Below are the code and all the weights of a small trained network. Each question names an input and a target symbol and asks about switching units off, where a switched-off unit gives its printed mean instead of its output.

import numpy as np


def w(rows, s, z=0):
    codes = np.array(rows[::2]) - 128.0
    scale = np.full(codes.shape[1], s)
    scale[-1] = z or s
    return codes * scale


def norm(h):
    return h / np.sqrt((h * h).mean(-1, keepdims=True) + 1e-5)


def f(y):
    return y / 2 * (1 + np.tanh(0.7978845608 * (y + 0.044715 * y**3)))


def softmax(a):
    e = np.exp(a - a.max(-1, keepdims=True))
    return e / e.sum(-1, keepdims=True)


def log_softmax(a):
    a = a - a.max(-1, keepdims=True)
    return a - np.log(np.exp(a).sum(-1, keepdims=True))


def net(x, mask):
    ids = ['αβγδεζηθμξπστφψω'.index(c) for c in x.split()]
    T = len(ids)
    res = E[ids] + P[:T]
    u = 0
    for l in range(2):
        r = norm(res)
        for j in range(3):
            rows = slice(2 * j, 2 * j + 2)
            q, k, v = (r @ M[l][rows].T for M in (Q, K, V))
            z = softmax(np.where(np.tri(T) > 0, q @ k.T / 2**0.5, -1e9)) @ v
            o = O[l][rows]
            res = res + np.where(mask[u + j], z, o[:, -1]) @ o[:, :-1]
        u += 3
        y = f(norm(res) @ A[l][:, :-1].T + A[l][:, -1])
        res = res + np.where(mask[u : u + 4], y, B[l][:, -1]) @ B[l][:, :-1]
        u += 4
    return log_softmax(norm(res)[-1] @ U[:, :-1].T + U[:, -1])


Q, K, V, O, A, B = {}, {}, {}, {}, {}, {}
E = w([
[126,147,137],'α',
[134,112,117],'β',
[103,174,214],'γ',
[126,147,137],'δ',
[122,97,121],'ε',
[151,111,161],'ζ',
[152,121,120],'η',
[172,111,146],'θ',
[123,99,122],'μ',
[96,78,127],'ξ',
[252,50,75],'π',
[164,125,119],'σ',
[162,120,114],'τ',
[89,135,160],'φ',
[123,144,138],'ψ',
[136,124,122],'ω',
],0.018)
P = w([
[148,69,153],'0',
[141,90,131],'1',
[133,103,116],'2',
[117,116,95],'3',
[106,133,66],'4',
[96,163,18],'5',
[69,178,4],'6',
],0.0032)
Q[0] = w([
[55,97,42],'0.h0',
[135,146,210],'0.h0',
[250,135,183],'0.h1',
[108,172,146],'0.h1',
[129,74,141],'0.h2',
[67,81,92],'0.h2',
],0.012)
K[0] = w([
[92,150,60],'0.h0',
[186,93,157],'0.h0',
[167,79,248],'0.h1',
[158,95,95],'0.h1',
[185,129,110],'0.h2',
[126,152,17],'0.h2',
],0.011)
V[0] = w([
[86,121,96],'0.h0',
[206,8,179],'0.h0',
[3,71,181],'0.h1',
[113,61,241],'0.h1',
[53,17,238],'0.h2',
[206,161,147],'0.h2',
],0.0038)
O[0] = w([
[85,113,140,126],'0.h0',
[130,254,42,250],'0.h0',
[3,65,60,136],'0.h1',
[92,109,46,181],'0.h1',
[49,145,182,193],'0.h2',
[170,45,66,128],'0.h2',
],0.0032,0.0025)
A[0] = w([
[101,143,15,102],'0.n0',
[37,154,3,138],'0.n1',
[149,65,114,74],'0.n2',
[161,133,124,1],'0.n3',
],0.0069,0.0024)
B[0] = w([
[181,140,199,209],'0.n0',
[180,117,230,252],'0.n1',
[141,180,3,149],'0.n2',
[42,122,140,105],'0.n3',
],0.005,0.0041)
Q[1] = w([
[198,146,254],'1.h0',
[119,112,139],'1.h0',
[215,32,132],'1.h1',
[197,148,228],'1.h1',
[66,143,104],'1.h2',
[86,39,157],'1.h2',
],0.0077)
K[1] = w([
[221,135,108],'1.h0',
[117,126,123],'1.h0',
[117,96,81],'1.h1',
[139,47,148],'1.h1',
[100,180,91],'1.h2',
[254,110,57],'1.h2',
],0.0088)
V[1] = w([
[160,202,180],'1.h0',
[187,126,90],'1.h0',
[168,114,3],'1.h1',
[130,94,138],'1.h1',
[132,145,180],'1.h2',
[164,160,81],'1.h2',
],0.0051)
O[1] = w([
[4,114,106,220],'1.h0',
[151,132,55,254],'1.h0',
[172,93,206,42],'1.h1',
[202,124,116,238],'1.h1',
[147,87,83,234],'1.h2',
[52,173,153,46],'1.h2',
],0.0036,0.0012)
A[1] = w([
[118,220,227,130],'1.n0',
[88,147,190,3],'1.n1',
[188,4,151,127],'1.n2',
[251,91,40,114],'1.n3',
],0.0043,0.0041)
B[1] = w([
[109,62,70,159],'1.n0',
[89,162,84,78],'1.n1',
[117,223,105,251],'1.n2',
[2,201,109,255],'1.n3',
],0.0042,0.0028)
U = w([
[72,98,86,150],'α',
[120,175,159,61],'β',
[110,98,146,93],'γ',
[56,97,55,254],'δ',
[179,91,233,177],'ε',
[128,131,178,170],'ζ',
[135,154,111,42],'η',
[42,185,218,101],'θ',
[120,119,172,49],'μ',
[118,115,175,95],'ξ',
[192,71,77,95],'π',
[166,164,69,37],'σ',
[174,153,73,65],'τ',
[50,121,178,192],'φ',
[77,54,140,250],'ψ',
[58,246,109,146],'ω',
],0.013,0.0045)

Each question gives the input, a string of symbols that net reads in full, and the target symbol t.
The units are the heads (2 rows each of Q, K, V and O) and the neurons (one row each of A and B). Each row of codes is followed by its name. A weight is (code - 128) times the scale printed after its matrix; where a second scale follows, it is the last column's (O, A, B and U).
mask holds one flag per unit, layer by layer, with each layer's heads first. A switched-off unit (its flag False) gives its mean, the last column of its rows in O or B, instead of its output. The means were averaged over made-up inputs and are rounded, as every weight is.
A unit's drop is (log p(t) with every unit on - log p(t) with that unit switched off) / (log p(t) with every unit on - log p(t) with every unit switched off).
The circuit of an input: a set's keep is (log p(t) with only the set's units on - log p(t) with every unit switched off) / (log p(t) with every unit on - log p(t) with every unit switched off). Starting from the 12 units with the biggest drops (on a tie, the unit counted first), units are removed one at a time, each time the one whose removal leaves the highest keep (on an exact tie, the one counted first), for as long as the keep stays at least 0.8.
circuit, biggest first: the units of the circuit, biggest drop first
most important unit: the unit with the biggest drop
top k neurons: the k neurons with the biggest drops, biggest first
which heads matter: for each layer, one digit per head in row order, 1 if its drop is at least 0.15 and else 0, layers parted by /
drop when u is switched off: that unit's drop, to one decimal
input ε ε α, target ε: which heads matter : 010 / 000
input ε ω ε ε ε μ, target ε: circuit, biggest first : 0.n1
input ε ω α π δ ε ζ, target ω: circuit, biggest first : 0.n1, 1.n3
input π ε ε ε δ δ, target ε: top 3 neurons : 1.n3, 0.n2, 1.n2
input τ θ ω δ α δ α, target δ: top 2 neurons : 1.n0, 0.n1
input ε μ β ε ψ, target ε: which heads matter : 000 / 001
input δ β σ δ ε ω ψ, target π: which heads matter : 111 / 000
input ψ ε α ε ε, target ε: which heads matter : 000 / 000
input ζ δ ε β α, target ε: top 4 neurons : 1.n3, 0.n2, 1.n2, 1.n0
input ω ω ε μ, target ε: top 3 neurons : 0.n1, 0.n0, 1.n3
input μ ε ζ, target ω: which heads matter : 100 / 000
input ε η ε α β ω ε, target ω: which heads matter : 110 / 001
input ε ω ε, target ω: which heads matter : 101 / 010
input ε ω ζ ω β, target ω: circuit, biggest first : 1.n3
input ζ ω ε ε, target ε: top 3 neurons : 0.n1, 0.n0, 1.n3
input δ α δ, target δ: top 2 neurons : 0.n1, 0.n2
input γ μ ε π ε β, target ε: drop when 0.n0 is switched off : 0.2
input δ θ ε ω, target ε: drop when 0.n1 is switched off : 0.3
input δ ε ε ε ψ, target ε: drop when 1.n2 is switched off : 0.1
input α δ ε δ, target ε: most important unit : 0.h1
